Below is a small trained network, with its code and all its weights. Each question gives an input and a class and asks what happens when units are switched off, that is, made to give their printed mean instead of their output.

import numpy as np


def w(rows, s, z=0):
    codes = np.array(rows[::2]) - 128.0
    scale = np.full(codes.shape[1], s)
    scale[-1] = z or s
    return codes * scale


def norm(h):
    return h / np.sqrt((h * h).mean(-1, keepdims=True) + 1e-5)


def f(y):
    return y / 2 * (1 + np.tanh(0.7978845608 * (y + 0.044715 * y**3)))


def log_softmax(a):
    a = a - a.max(-1, keepdims=True)
    return a - np.log(np.exp(a).sum(-1, keepdims=True))


def net(x, mask):
    res = np.array(x, float).reshape(1, 8) / 4 @ E
    u = 0
    for l in range(3):
        y = f(norm(res) @ A[l][:, :-1].T + A[l][:, -1])
        res = res + np.where(mask[u : u + 11], y, B[l][:, -1]) @ B[l][:, :-1]
        u += 11
    return log_softmax(norm(res)[-1] @ U[:, :-1].T + U[:, -1])


A, B = {}, {}
E = w([
[130,106,102,149,114,111,139,126,142,140],'x0',
[132,143,147,102,120,147,116,132,129,120],'x1',
[147,112,119,137,93,118,125,134,151,150],'x2',
[195,125,22,122,204,176,83,171,160,144],'x3',
[121,140,127,129,149,135,135,122,123,120],'x4',
[227,5,181,145,175,118,245,179,138,97],'x5',
[53,114,78,149,133,234,249,205,22,195],'x6',
[254,175,39,250,73,116,134,84,2,72],'x7',
],0.0036)
A[0] = w([
[130,67,73,119,110,140,135,112,148,83,148],'L0N1',
[105,132,194,121,164,182,118,174,153,228,164],'L0N2',
[204,190,108,178,178,238,125,149,194,156,84],'L0N3',
[172,169,73,120,107,176,167,146,78,189,188],'L0N4',
[66,189,231,142,65,114,242,76,134,96,87],'L0N5',
[176,144,99,162,97,179,113,98,101,55,161],'L0N6',
[141,205,173,149,127,184,145,95,217,58,57],'L0N7',
[53,214,66,133,86,87,53,180,112,163,71],'L0N8',
[102,176,116,204,112,255,190,170,62,192,47],'L0N9',
[250,66,184,105,131,198,224,113,186,77,5],'L0N10',
[49,216,46,111,46,126,73,52,129,167,88],'L0N11',
],0.0043,0.0021)
B[0] = w([
[100,175,201,126,121,138,144,130,111,161,148],'L0N1',
[81,56,107,178,135,169,131,111,86,160,219],'L0N2',
[154,135,131,66,93,67,147,136,115,160,167],'L0N3',
[163,117,143,94,108,144,118,108,93,88,223],'L0N4',
[161,186,123,64,91,45,158,99,110,205,226],'L0N5',
[191,121,133,178,87,169,180,48,114,155,216],'L0N6',
[71,40,74,155,101,109,129,94,149,94,131],'L0N7',
[135,152,128,193,167,170,149,241,185,146,195],'L0N8',
[97,53,70,114,52,157,151,137,146,50,253],'L0N9',
[194,188,176,172,128,100,154,253,150,122,231],'L0N10',
[136,215,185,180,172,162,148,177,90,84,251],'L0N11',
],0.0052,0.0025)
A[1] = w([
[158,221,182,126,188,54,26,113,151,131,194],'L1N1',
[199,66,201,114,199,152,228,233,125,58,64],'L1N2',
[195,126,108,95,169,64,58,66,234,33,30],'L1N3',
[144,178,77,215,187,146,218,156,101,185,157],'L1N4',
[239,178,88,121,55,181,167,159,46,75,142],'L1N5',
[223,119,2,30,213,181,92,169,143,155,99],'L1N6',
[43,81,108,63,219,117,143,197,227,159,117],'L1N7',
[186,127,42,92,209,156,76,172,134,154,76],'L1N8',
[160,56,172,127,142,80,183,113,84,139,131],'L1N9',
[108,196,181,148,102,183,179,75,92,78,155],'L1N10',
[191,106,133,147,156,70,35,68,216,26,5],'L1N11',
],0.0048,0.0027)
B[1] = w([
[120,100,92,111,135,148,191,160,118,102,212],'L1N1',
[150,148,79,175,146,119,99,200,171,118,211],'L1N2',
[51,91,41,130,45,126,107,75,115,67,178],'L1N3',
[135,132,172,95,121,93,83,120,171,67,187],'L1N4',
[88,79,177,124,210,132,85,91,133,185,254],'L1N5',
[70,219,200,72,28,12,199,109,51,162,164],'L1N6',
[180,118,180,153,189,166,103,3,113,187,210],'L1N7',
[95,174,151,103,54,62,183,125,84,173,141],'L1N8',
[136,228,63,117,159,72,89,129,160,89,171],'L1N9',
[133,96,106,107,100,67,119,147,194,145,177],'L1N10',
[66,75,81,174,95,115,122,139,120,55,177],'L1N11',
],0.0067,0.0054)
A[2] = w([
[124,181,168,80,61,22,185,116,113,166,16],'L2N1',
[176,123,106,141,111,94,97,72,132,77,253],'L2N2',
[125,118,138,112,183,141,117,53,212,171,58],'L2N3',
[165,128,106,161,154,151,154,156,123,103,86],'L2N4',
[93,83,74,68,146,170,166,202,72,171,113],'L2N5',
[208,128,123,155,139,178,98,45,117,142,69],'L2N6',
[221,146,103,161,130,167,94,80,54,89,61],'L2N7',
[87,254,82,170,111,192,71,150,133,133,49],'L2N8',
[171,123,131,146,137,71,113,75,61,150,193],'L2N9',
[114,67,62,100,111,184,179,160,80,121,105],'L2N10',
[101,214,119,105,161,182,95,151,165,107,151],'L2N11',
],0.0069,0.0021)
B[2] = w([
[87,253,79,66,78,73,184,98,50,129,208],'L2N1',
[106,133,118,121,141,219,107,177,119,120,253],'L2N2',
[174,56,170,137,113,192,107,128,59,209,195],'L2N3',
[70,192,146,141,121,85,119,169,198,129,149],'L2N4',
[134,142,86,125,83,136,94,62,123,29,192],'L2N5',
[109,48,206,112,140,201,64,111,145,224,179],'L2N6',
[140,66,223,88,174,181,157,93,141,252,183],'L2N7',
[213,81,116,142,182,25,160,206,213,100,177],'L2N8',
[79,148,144,65,143,148,172,130,109,194,223],'L2N9',
[85,111,84,170,72,116,4,81,197,54,176],'L2N10',
[228,124,130,186,158,80,187,245,153,106,168],'L2N11',
],0.0064,0.0042)
U = w([
[142,31,222,106,206,233,96,45,120,254,155],'0',
[218,155,149,188,204,63,185,225,219,94,142],'1',
[64,74,52,152,56,169,66,58,157,36,164],'2',
[90,234,136,28,63,34,227,74,21,179,4],'3',
],0.008,0.0029)

Each question gives the input, the list of numbers given to net, and the class t.
The units are the neurons (one row each of A and B). Each row of codes is followed by its name. A weight is (code - 128) times the scale printed after its matrix; where a second scale follows, it is the last column's (A, B and U).
mask holds one flag per neuron, layer by layer. A switched-off neuron (its flag False) gives its mean, the last column of its row in B, instead of its output. The means were averaged over made-up inputs and are rounded, as every weight is.
A unit's drop is (log p(t) with every unit on - log p(t) with that unit switched off) / (log p(t) with every unit on - log p(t) with every unit switched off).
The circuit of an input: a set's keep is (log p(t) with only the set's units on - log p(t) with every unit switched off) / (log p(t) with every unit on - log p(t) with every unit switched off). Starting from the 12 units with the biggest drops (on a tie, the unit counted first), units are removed one at a time, each time the one whose removal leaves the highest keep (on an exact tie, the one counted first), for as long as the keep stays at least 0.8.
circuit, biggest first: the units of the circuit, biggest drop first
k most important neurons: the k neurons with the biggest drops, biggest first
k most important neurons of layer l: the k neurons of layer l with the biggest drops, biggest first
drop of u: that unit's drop, to one decimal
input [3,-5,5,-4,2,6,8,2], class 2: 2 most important neurons : (L0N9; L2N10)
input [2,3,6,4,0,-2,-1,6], class 0: most important neuron : (L0N6)
input [-3,-1,2,-3,3,3,4,2], class 2: 4 most important neurons : (L1N7; L0N9; L0N11; L1N6)
input [1,3,-3,-6,-3,0,-8,-6], class 2: circuit, biggest first : (L1N3; L1N11)
input [3,4,8,1,-7,0,8,8], class 0: 2 most important neurons of layer 2 : (L2N7; L2N6)
input [-3,-7,6,-7,1,2,7,-4], class 2: circuit, biggest first : (L2N10; L2N5)
input [-7,7,4,-6,-8,5,-4,3], class 3: 3 most important neurons : (L0N5; L2N1; L0N8)
input [8,2,8,6,-7,8,4,-5], class 1: 3 most important neurons : (L1N2; L0N10; L1N5)
input [-5,5,-2,2,-4,8,-3,-6], class 1: 2 most important neurons : (L0N10; L1N2)
input [-1,5,-1,6,2,3,5,-2], class 3: 2 most important neurons of layer 1 : (L1N6; L1N8)
input [1,3,1,3,0,1,-6,6], class 0: 2 most important neurons of layer 0 : (L0N6; L0N9)
input [-7,-2,-1,-1,-2,1,7,7], class 0: 2 most important neurons : (L2N7; L1N5)
input [2,1,-3,-8,5,6,4,-7], class 3: 3 most important neurons : (L0N5; L1N5; L0N8)
input [-4,-6,-4,8,8,3,-8,6], class 2: circuit, biggest first : (L1N3)
input [-6,-7,-3,-4,6,-4,1,-3], class 1: 2 most important neurons : (L0N11; L1N6)
input [-7,-5,2,-1,-3,7,8,-6], class 2: 4 most important neurons of layer 0 : (L0N2; L0N9; L0N11; L0N8)
input [-5,-8,-3,7,-1,-8,-6,-7], class 1: 2 most important neurons : (L0N11; L1N5)
input [-5,7,-1,8,-7,-5,-5,-2], class 3: 2 most important neurons of layer 1 : (L1N6; L1N8)
input [-3,-8,1,-1,8,-5,7,-5], class 2: 2 most important neurons : (L0N9; L1N5)
input [4,6,7,-8,-4,8,2,-5], class 1: circuit, biggest first : (L1N2)
input [-4,-1,-8,6,-2,6,0,7], class 0: 2 most important neurons : (L0N6; L1N5)
input [2,-6,4,8,2,-6,3,5], class 3: 2 most important neurons of layer 1 : (L1N6; L1N8)
input [5,2,1,7,-1,-5,8,-2], class 2: 3 most important neurons of layer 0 : (L0N9; L0N5; L0N2)
input [6,8,-4,-7,4,4,-3,8], class 0: 3 most important neurons of layer 1 : (L1N6; L1N5; L1N8)
input [-7,-6,5,0,1,2,1,5], class 0: drop of L1N7 : 0.0
